The four nearest rows among all rows above each row, by straight-line distance, nearest first (none for the first five rows)
In the rows, zero is written as 128.
1: [142 114 131 146 122 141 126 130 158 111 141  54 128 110 131 144 232 142
 107  47 170 160 120 152 103 119 119  94 109 111 125  95 150 144 137 156
 114 135 116 236 151 128 138 131 127 129 134 152 157 138 171 117 107 137
 124 101 116 117 116 147  18 140 126 130 113 119 128 110 129 132 140 149
 123 113 127 132 136 171 110 136 120 123]
2: [119 114 123 136 106 125 133 109 117 137 169 141 139 115 114 145 180 134
 136 143 167  88 133 127 127 132 104  99 144  93 198 114 110 118 168 144
 107 128 138 175 153 138 129 167 140 109 122 129 142 140 160 114 135 127
 158 127 114 143 123 109 165 125 113 104 112 124 121 117 147 133 146 141
 147 124 138 140 119 103 111 129 102 106]
3: [117  98 152 128 122 128 153 155 119 173 107 136 146 160 109 127  90 130
 153 182 174 104 114 128 138 112 160  98 127 130 150 126 138 133 138  91
 137  97 118 158 106 107 115 110 123 118 125 135 121 126 114 139 135 116
 121 123 141 134 135 142  87 103 119 146  97 119 145 126 132 138 122 145
 145 134 150 117 114  88 137 144 115 111]
4: [145 107 128  99 124 151  95 137 138 168 138  75 137 131 100 131 180 142
 165  86 174 108 103 129 108 140 156  94 119 134 174  76 171 112 167 141
 113 120 125 231 149 152 106 116 131 144 120  95 127 114 145 132 122 122
  98 140 141 111 120 134  45 113 150 111 109 103 123 154 162 124 122 125
 140 123 109 134 106 128 121 134 108 126]
5: [122  92 108 111 147 141 109 183 114 144 107 115 137 122 114 117 134 114
 110  89 168 108 118 132 110 147 112 109 144 110 114 111 225 131 159 110
 128 107 128 127 129 134 154 109 162 139 164 106 136 135 140 173 124 119
 105 129 138  95 102 112 112  97 128 119  78 126 141 124 176 107 140 136
 118 134 131 133 114 149 152 133 102 146]
6: [121 141 142 130 135 113 151 147 159 148 134  79 135 133 140 129 183 142
 143  53 115 166 136 129 127 147 144 137  94 127  98  92 139 117  90 139
 123 101 108 194 143 139 101  93 120 121 127 130 123 135 109 131 130 135
 157 102 139 115 120 128   1 115 155  98 144 131 132 131 106 155 116 111
 116 130 139 134 150 168 130 125 122 127]
1 4 3 5
7: [118  99 119 128 141 108 109  96 123 148 150 148 126 124 100 142 159 128
 115 180 168  65 122 108 111 126 116 120 138 132 192  98 133 134 169 130
 137 133 130 156 132 141 144 164 127 129  99 140 117 127 169 125 143 132
 155 115 111 116 142 122 162 121 131  89 132 110 152 124 144 140 142 136
 130 105 119 160 149  77 129 109 140  86]
2 3 4 5
8: [119 143 128 151 126 131 138 142 152 116 144  78 127 140 129 164 161 160
 147  13 115 169 135 132 100 150 158 127  73 144  74 109 168 123  84 148
 109 115 112 175 133 147 128 111 143 113 158 117 105 140 113 128 119 121
 115 139 127 106 120 142   1 125 138 114 161 146 156 124 141 133 112 118
 115 129 136 109 128 158 149 137 111 127]
6 1 4 5
9: [135 130 121 141 123 131 120  93 115 189 166 171 140 119 125 136 121 102
 182 147 138  78 115 119 134 100 128 141 119 108 153 110 105 131 114 155
 144 124 125 170 111 139 122 157 120 140 125 136 122  98 166 113 105 110
 173 122 149 143 145 115  75 119 152  94 108  93 163 115 151 151 131 134
 140 154 142 158 144  62 132 142 115  89]
7 2 3 4
10: [131 153 122 147 125 126  87 140 130  71 142 153 127 118 117 106 175 140
  98  76 159 131 112 143 137 132  90 112 120 137 124 118 146 152 149 126
 147 130 123  87 138 123 104 153 150 162 149 125 156 139 151 121 115 134
 102 112 123 113 116 124 171 131 126  80  98 156 122 123 158 114 165 131
 137 138 141 119 141 119 114 131 112 152]
5 2 7 1
11: [133 148 129 132 125 148 146 160 132  98  85  55 136 141 126 120 189 131
 100  46 136 169 104 121 118 146 134 116 110 120  76  77 160 132 121  94
 116 134 132 130 107 150 140 119 152 124 156 106 130 138 126 121 134 126
  97 118 101  92 134 141  36 130 140 150 110 133 117 144 118 132 115 128
 124 111 121 124 131 157 147 132 129 166]
8 6 1 5
12: [130 125 132 120 124 145 130 150 142 127 128  50 126 138 139 131 174 118
 127  69 133 166 143 135  96 108 146 128  89 139 112  91 135 113 116 140
 120 111 110 204 123 125 145 117 122 131 137 130 121 126 120 120 125 127
 128 135 150 138 115 107  16 161 154 152 130 133 143 131 118 134 112 108
  91 106  91 145 128 161 113 118 131 136]
6 8 1 11
13: [134 181  99 138 125 105 148 156 132 138 143  89 119 150 122 143 137 113
 139  52 128 153 120 130 109 148 160 134  90 158  39 126 169 112  70 141
 132 112 120 134 137 139  87  96 162 102 162 100 112 129 111 121 124 107
  94 140 123 132 139 115   2 103 125 149 138 138 152 119 120 119  94 123
 126 122 126 103 136 149 125 138 111 177]
8 6 11 12
14: [127 170 112 148 116 115 163 144 136  96 124  94 125  92 141 127 122  98
 111  22 124 182 133 131 113 162 124 131 108 149  38 126 212 133 137  96
 135 120 119  61 125 138 114 106 168 144 142 126 126 138 133 141 122 130
  82 117 109  98 123 116  66 127 127 128 109 148 122 112 153 132 130 114
 135 109 123  88 149 150 148 130 110 154]
11 13 8 5
15: [131 194 132 139 133  91 137 114 144  98 174 192 123 168 140 109  66 112
 130 109  94 153 126 144 125 128 144 140 140 132  42 138 101 116 107 118
 112 121 125  28 144 155 126 128 124 122 135 120 111 136 107  90 110 108
  99 147 125 113 136 123 159 117 130 106 137 151 112 136 121 144 113 109
 132 137 111 110 156 115 121 125 138 121]
10 14 13 3
16: [100 107 141 110 127 146 111 111 105 126 158 133 112 121 145 140 166  93
 126 121 175  95 107 116 148 137  99 114 139 119 193  90 128 122 163 153
 116 130 128 171 142 132 115 195 123 130 130 139 151 146 177 113 126 117
 149 120 142 124 141 100 112 135 145 122 106  87 146 129 146 143 142 136
 124 137 136 163 131 104 113 124 107  94]
2 7 9 4
17: [160 135 117 151 130 114 130 153 114  91 109  50 115 141 122 147 202 118
 134  42 146 171 130 140 110 143 135 113  99 142  96  80 212 123 135 112
 140  95 106 175 131 109 107  98 139  88 125 121 130 129 132 154 116 115
  90 127 115  95 104 107   1 121 114 137 125 137 113 137 138 124 154 137
 116 101 107 116 125 185 141 164 129 137]
11 8 12 1
18: [123 106 130 112 130 148 125  82  99 127 148 174 129 128 117 120 144 103
 124 133 157  77 120 125 131 123  80  98 173 116 195 129  96 133 144 157
 124 135 138 130 161 144 124 120 116 126 116 127 141 105 164 139 110 129
 154 149 113 138 117 112 206 132 131  76  98 106 137 104 142 140 164 154
 134 124 142 152 128  81 110 126 141 115]
2 7 16 9
19: [146 162 154 132 122 117 144 159 104 101 112  73 132 119 105 126 178 132
 106  28 156 159 138 123  86 143 166 134  69 153  80  94 189 147  96 111
 137 123 139 153 138 137 130 113 164 117 150 117 125 136 138 122 123 138
  96 110 111  96 136 121   3 124 126 126 118 133 132 121 121 123 131 141
 127 121 145 108 139 183 123 141 122 156]
11 17 8 13
20: [111  83 130 125 129 133 127 139 111 185 112 127 115 167 108 135 108 117
 125 151 165  81 126 128 130 118 168 110 133 126 136 125 140 127 148  88
 126 103 132 187 110 120 138 122 123 142 155 123 118 118 119 143 131 107
 117 132 146 108 133 122  68 118 166 137 116 124 141 133 136 134 112 156
 151 141 105 106 106  90 144 143  96 125]
3 4 5 9
21: [112 185 116 125 121 129 149 112 123  97 169  65 131 115 154 143 188 144
 135  33 127 162 120 148 114 150 112 105 105 148  81 102 127 134 107 170
 104 141 142 234 136 156  96 146 115 149 112 125 138 112 143 119 113 111
 141 129 116 100 135 122   1 142 135 115 142 125 128 127 124 146 112 127
 133 117 133 148 141 131 122 104 119 131]
6 1 8 12
22: [147  94 147 109 120 123 123 160 125 124 105  92 114 133  96 126 151 107
 102  95 170 124 120 125 144 157 119  97 113 132 125  87 200 137 124  75
 154 108 123 168 142 124 117 134 143 120 152 134  98 132 143 156 146 125
 102 141 116 130 129 139  57 126 146 155  84 132 118 107 144 136 141 142
 143  95  99 121 121 125 155 128 105 146]
5 11 20 17
23: [137 179 132 140 147 124 147 154 129 110 124 109 136 154 126 104  90 122
 162 117 107 159 137 128 109 152 148 140 138 119  26 145 155 113  99 118
 106 137 143  31  96 155 107 110 117 140 135 143  95 130  92 135 111 119
  82 132 125 102 125 141 107  97 127 135 127 141 124 128 124 119 100 127
 126 145 138  86 134 127 136 126  84 160]
15 14 13 11
24: [138 161 109 131 142 120 122 125 119 133 199 223 112 120 140 121  61 112
 152 154 135  88 149 124 150 105  84 129 145 129 104 163  88 100 125 133
 110 111 130  38 128 156 137 143 159 128  98 157  92 119 131 136 114 123
 146 163 149 129 118 114 193 124 154  80 147 130 132 114 144 145 131 139
 130 148 155 133 136  78 143 117 118 103]
15 18 9 7
25: [120 183 131 153 148 139 160 107 126  90 170 129 135 119 158 127 159 134
 107  41 127 128 132 148 141 136 117 130 123 129  72 108 129 126  92 169
 113 142 119 112 131 157  93 146 106 138 119 130 124 118 168  94 103 141
 129 120 129  92 109 136  84 107 151  98 149 143 152 121 134 130 142  94
 112 116 127 126 165 178 125 153 133 129]
21 6 8 10
26: [136 105 118 131 127 136 162 173 126 174 114 151 130 154 103 121  94 113
 156 169 134 113 125 129 104 159 155 107 118 130 142 126 158 127 140  83
 121  87 156 154 105 128 112 127 136 129 135 140 107 108 125 152 125 124
 109 140 155 131 149 135  81 114 114 149  86 131 142 125 176 118 135 127
 132 117 128 115 136  90 140 130  70 123]
3 20 22 5
27: [143 110 126 126 126 124  86 185 112 119  68 106 131 130 120 115 136 123
  57 116 126 140 116 111 130 175 118 105 141 120 120 111 223 124 158  84
 138  99 108  85 114 121 122 124 138 127 149 136 155 145 114 157 130 146
  96 123 121 114 100 117  78 113 124 129  99 119 134  99 144 131 132 118
 155 129 115 120 145 147 143 137 131 152]
5 22 11 14
28: [138 118 119 102 126 125 114 147 110 108  71 172 143 108  72 112 122 110
  81 125 144 148 110 121 119 187 122 133 131 144 128 130 184 114 159  87
 130 110 122  71 144 114 127 150 155 148 125 111 152 126 134 149 124 128
 109 131 119 103  97 113 139 118 111 140  98 146  99 118 141 124 148 122
 148 132 123 101 130 141 126 145 120 137]
27 5 10 22
29: [100 159 126 129 110 131 149 120 159 137 131  74 119 157 133 156 166 125
 144  66 120 163 144 126  90 122 149 106  75 151  87 117 142 134  91 150
 137 118 123 200 121 124 115 120 114 100 147 120 109 122 130 120 132 126
 118 126 127 143 137 143   1 112 134 128 145 141 128 139 123 122 131 111
 108 101 142 113 147 158 148 139 143 160]
8 6 12 13
30: [133 156 138 128 161 119 142 149 124  86 128 146 136 147 134  59 116 144
 112   5 108 182 126 124 118 173 139 135 141 118  59 143 138 138 112 142
 130 177 143   1 142 166 146 115 161 137 143 130 129 127 148 124  94  94
  98 113 110  95 112 131 125 131 117 111 100 166 120 146 119 130 139 119
 131 129 149 136 130 162 139 114  95 165]
23 14 15 10
31: [148 134 147 116 126 120 139 146 115 103 119  62 127 123 114 135 190 112
 101  46 130 146 128 122 105 137 124 106  99 139  82  91 198 132  87 119
 123 138 109 194 129 138 133 119 140 128 143 118 124 116 159 170 133 124
  98 105 123 101 125 132   1 110 126 136 112 140 128 159 143 136 129 102
 147 117 110 112 129 187 147 135 101 157]
19 17 11 8
32: [130 162 129 122 140 105 157 139 112  88 136 168 119 159 126 110  56 133
 125 103 100 156 146 115 113 140 126 133 134 145  53 147 123 128 103 119
 135 149 155  28 103 159 121 123 134 129 128 108 108 136  89 131  96 109
 111 134 126 148 127 138 116 104 129 134 156 139 117 142 115 119 108 106
 143 128 142 126 112 131 139 123 127 151]
23 15 30 14
33: [136 167 138 141 129 120 155 143  98 140 129  89 143 153 138 128 130 140
 130  43 130 163 152 120  86 132 158 100 111 140  55 108 184 118  89 142
 120 102 130 127 111 115 108  95 126 114 132 108 105 114 118 127 114 116
  93 127 105 122 120 115  11 115 132 153 163 153 139 112 123 118 104  73
 125 113 136 110 138 147 157 151 103 134]
13 8 29 19
34: [127  68 141 137 131 135 112 154 109 139 118 106 131 110 117 119 162 121
 123 120 168 109 113 130 131 132 151  90 110 124 138  64 161 135 147  99
 112 107 126 219 148 119 133 153 132 129 146 111 153 133 161 151 112 148
 124 130 113 107 122 120  29 118 119 143  95 115 128 128 147 147 141 148
 141 118 109 123 130 134 141 144 122 124]
22 4 20 1
35: [137 174 136 119 132 122 131 145 134  98 152 163 120 140 138 102  84 137
 119 111  93 159 148 121 130 137 152 134 146 142  27 165 123 130 102 104
 140 145 127  29 139 127 101  93 145 122 130 104  97 121  91 135  91 129
 113 137 135 114 124 122 177 122 129 127 144 148  98 136 126 117 104 109
 122 128 159  90 128 124 148 142 116 151]
32 15 23 30
36: [115 105 126 115 137 135 115  89 130 131 150 178 127 110 128 129 162 117
 113 153 153  65 123 134 145 129  96 106 134 119 185 128 150 133 149 111
 117 141 135 110 135 128 143 146 117 113 121 151 158 132 158 136 136 160
 138 136 148 122 123 134 186 137 113  72  91 102 146 154 168 148 156 128
 135 131 135 136 113 103 125 133 137 111]
18 7 2 16
37: [135 156 123 132 150 116 122 127 145 102 131 162 143 123 123 101  73 137
 116 104 105 173 152 121 110 149 120 138 151 129  29 172 131 130 109 117
 130 151 112   1 124 133 109  88 150 133 131 119 124 113 102 133  97 111
 113 110 124 128 138 130 135 112 149 123 142 143 116 134 116 113 101 112
 141 139 139 123 156 120 137 140 111 125]
35 32 23 15
38: [138  96 136 125 127 128 129 174 118 137  89  90 139 117 104 136 155 106
 108  85 163 124 122 114 115 164 131 106 106 125 123 109 220 133 139  78
 127  93 129 133 136 121 122 139 125 115 149 120 127 139 122 158 130 123
 112 122 121 119 132 123  61 114 102 116 123 133 125 108 166 134 128 118
 125 115 118 111 142 165 141 146 112 134]
22 27 5 34
39: [125 150 141 146 121 132 125 111 118  99 160  67 128 124 129 154 234 100
 104  22 165 152 124 152  97 137 132 103  82 130 105  89 168 129 145 129
 131 129 137 210 136 119 136 120 143 139 132 117 136 133 150 101 127 149
  99 113 136  94  88 128   1 136 126 107 131 144 106 127 144 137 140 130
 109 124 112 127 111 176 126 126 106 160]
1 31 17 19
40: [147 160 108 146 128 105 157 164 143 104 168 117 126 145 130 123  68 134
 138  67 100 153 140 107 124 136 146 132 127 149  47 169 133 126 112 109
 121 149 151  36 117 142 117  98 127 120 149 127  98 136 102 128 128 117
 108 143 125 114 128 159 108 122 142 110 128 140 111 139 129 114 111 105
 117 142 147 121 116 144 136 116 117 142]
32 23 35 37
41: [138 147 110 115 125 162 132 156 124 141  95 109 132 154  93 152 171 106
 134  94 152  87 109 115 140 144 136 124 111 142 159  86 209 123 148  96
 137  92 103 159 120 125 114 109 154 158 164 129 140 150 152 145 135 126
 102 119 126 104 137 113  41 149 119 119  93 121 130 136 154 143 134 136
 152  92 124 117 129 147 143 137 110 134]
38 22 34 5
42: [132 138 142 125 134 145 108 112 123 153 148 192 116 111 113 137 148 125
 143 126 153  73 131 143 126 134  91 102 151  97 172 137 114 127 169 115
 137 124 136 105 135 132 125 162 106 139 135 109 137 141 172 126 107 123
 166 148 159 114 115 117 146 120 136  50 115 115 138 119 144 145 143 140
 138 112 142 119 135  92 127 132 105  95]
36 18 2 7
43: [133 157 125 122 113 102 150 168 118 151 135 182 121 162 123 115  19  96
 149 179 121 120 138 121 132 137 151 115 134 129  88 172 136 104 116 120
 110 126 146  43 119 143 131 106 129 120 140 112  78 127  96 146 108 133
 107 161 113 150 120 142 140  87 111 145 111 125 155 131 147 110  94 141
 120 136 147 112 116  87 141 138 109 146]
32 23 35 40
44: [127 110 146 118 135 138 106 126 134 125 123 206 133 130 117 117 108 108
 127 182 168 105 145 123 160 122 120 138 181 128 150 146 109 132 134 156
 133 143 149  89 133 142 129 159 132 151 134 143 134 123 150 146 125 135
 148 147 124 144 102  95 240 130 134  82 134 116 122 132 147 129 137 156
 149 131 113 146 125  83 136 134 116 140]
18 36 42 24
45: [114 102 135 153 137 137 115  81 136 147 171 146 143 151 115 137 105 115
 136 227 138  99 103 122 112 100 113 111 147 108 227 100  61 119 157 159
 135 132 115 215 130 126 134 129 104 104 117 159 111 105 119 117 150 146
 165 135 120 139 132 111 183 151 133 121 138 127 122 124 131 125 101 155
 119 140 117 143 132  89 130  99 145  57]
7 2 18 9
46: [124 152 105 139 126 127 145  97 136  85 171 103 150 136 143 125 164 148
 110  44 127 151 137 137 115 121 114 117 129 133 111 125 104 127 117 187
 142 160 110  94 127 145 122 141 124 151 109 120 125 125 146 105 126 119
 127 125 114 138 105 141  99 139 128 112 161 133 129 111 123 109 134  78
 122 132 132 156 136 147 110 118 141 133]
25 10 21 40
47: [123  91 125 129 135 129 142 145 110 175 135 120 124 150 131 143 129 114
 169 159 152  87 135 131 126 107 154 102 121 137 145 105 119 133 144 121
 114 106 120 218 115 152 143 137 124 109 113 119 116 121 124 134 134 130
 155  98 138 127 171 123  76 112 124 131 126  91 168 136 142 119 111 165
 116 125 114 123 126  75 128 117 119  95]
20 3 9 26
48: [139 157 134 128 136 144 153 133 141  94 151 123 111 131 134 143 174 140
 112  38 157 109 142 132 126 166  88 120 130 107 158  94 163 163 165 160
 131 114 115 122 170 150 123 153 139 136 123 141 160 125 157 122 109 116
 113 133 146 128 101 130  64 138 153  90 111 146 115 100 150 143 160 149
 123 126 140 116 149 150 129 106 121 127]
10 25 46 1
49: [127 121 118 139 142 142 133 145 112 147 147 192 138 143 111 124 109 125
 123 161 173  73 135 137 140 131  88  92 162 124 168 121 120 146 147 111
  97 121 138  72 124 132 114 157 144 138 114 154 144 129 136 131 119 117
 139 138 117 141 107 128 222 114 129  86  97 126 110 149 138 137 136 146
 153 135 145 140 151  97 129 144 126 124]
44 36 18 42
50: [122 120 114 124 137 111 121 145 126 109 104 134 132 127 131 122 145 137
  79  85 142 120 127 103 168 162 125 110 151 112  79 137 178 158 121 105
 135 136 124  44 137 106 142 146 153 118 134 122 130 130 156 159 124 117
  94 150 101 103 118 110 147 107 124 105  83 150 125 116 150 146 159 126
 143 135 132 137 152 147 136 134  90 161]
28 10 27 5
51: [139 165 101 110 136 142 125 173 153  64 107 124 112 135 120  93 122 126
 107  21 130 148 143 109 126 175 132 129 155 121  53 128 176 154 105 144
 121 138 134  15 141 126 133 137 142 125 142 106 131 111 135 137 131 137
  99 127  97 101 120 131  72 123 131 118 125 148 124 132 110 122 138  96
 134 104 130 116 134 172 132 133 104 163]
30 14 50 40
52: [119 110 128 124 127 149 113 106  98 148 140 137  98 117 103 139 178 128
 128 121 178  77 123 119 143 113 110  97 133 115 187 112 139 120 149 122
 120 153  96 198 134 138 115 163 123 163 125 137 142 139 140 122 137 127
 122 131 132 151 132 122 124 152 150 111 128 112 138 129 153 143 141 127
 152 133 120 147 127 101 131 121 118 101]
16 2 7 36
53: [109 119 125 119 113 129 123 100 151 120 124 108 114 140 129 156 243 134
 110  67 152 116 107 133 116 166 130 114 124 129 147  96 128 124 147 151
 124 136 138 223 138 128 136 149 144 123 137 120 148 118 168 120 130 131
 112 121 134 109 123 141  67 157 135  82 114 134 146 102 143 147 163 115
 117 112 123 119 146 154 104 115 138 151]
1 39 48 4
54: [148 136 123 128 125 141 122 133  90 122 148 127 113 105 106 126 200 130
 121  12 168 111 128 145 129 157  98 124 132 121 136 129 152 152 157 164
  89 152 118 139 162 134 118 148 127 107 130 140 163 140 157 112 101 122
 117 141 136 140 117 102  77 114 129  76 116 143 144 118 142 151 164 104
 143 137 140 130 138 145 106 132 104 134]
48 53 10 25
55: [119 167 144 138 134 135 146  77 137 143 157 146 133 119 157 122 105 133
 174 101  92 145 119 109 148 113 129 133 127 127  94 130  81 117 102 174
 116 155 131 132 143 160 108 139 116 117 102 136 120 122 121 106 119 114
 139 143 148 128 152 123 110 139 147 133 150 117 141 142 104 129  95 110
 126 131 153 148 120  95 136 122 124  98]
46 9 25 15
56: [140  94 114 115 140 113 118 146 101 106 116 195 122 116  96 106  94 145
 117 200 118  91 135 124 148 124 110 116 170 101 153 160 137 124 139 100
 141 132 124  58 129 141 121 143 125 109 120 127 132 131 157 154 157 119
 154 145 140 148 140 116 253 131 124 102 115 110 130 109 153 126 140 148
 146 157 123 129 126  90 142 132 138 126]
44 49 36 18
57: [123 114 126 138 104 141 133 145 123 104  97  52 147 134 135 103 148 141
  93  62 136 185 132 119 113 142 118 133 104 116  76 102 184 138 142  95
 102 113 108 161 132 140 112  94 136 144 132 137 111 136 138 141 131 130
  59 116 118 104 100 150  37 100 138 182 122 136  96 145 144 123 125 119
 145 105 120 116 120 165 136 161 141 175]
11 31 17 19
58: [124 146 145 116 129 107 146 126 142  44 132 131 137 127 131 109 131 138
  83  71 113 151 141 144 130 153 125 142 153 122  52 111 163 136 118 137
 124 155 128  50 134 167 135 130 148 138 139 141 130 133 136 124 114 142
 110 120 110 120 136 120 105 128 137 107 107 181 136 122 120 128 132 111
 126 121 127 134 128 177 123 127 111 172]
51 30 50 14
59: [134 179 127 122 158 133 129 172 151  61 137 127 143 102 136 109 130 137
  85  38 112 159 141 130 120 159  92 159 126 120  42 140 152 147  95 131
 152 119 128  19 129 142 126 145 142 128 168 118 108 129 129 145  88 110
  90 130  96 133 116 114 112 135 129 121 117 162 113 124 135 129 139 121
 158 121 144  86 166 176 130 144 100 166]
51 58 30 14
60: [143 155 131 129 120 138 132 109 118 108 162 164 113 122 138 114  61 107
 108 113  88 108 144 127 156 135 131 123 153 138  50 181 131 140  95 161
 124 138 139  21 119 156 118 125 137 145 116 114 117 118 115 124  97 115
 138 117 114 134 120 130 128 106 137 128 154 150 122 138 123 153 108 109
 128 128 169 121 143 114 140 126 101 143]
32 37 35 15
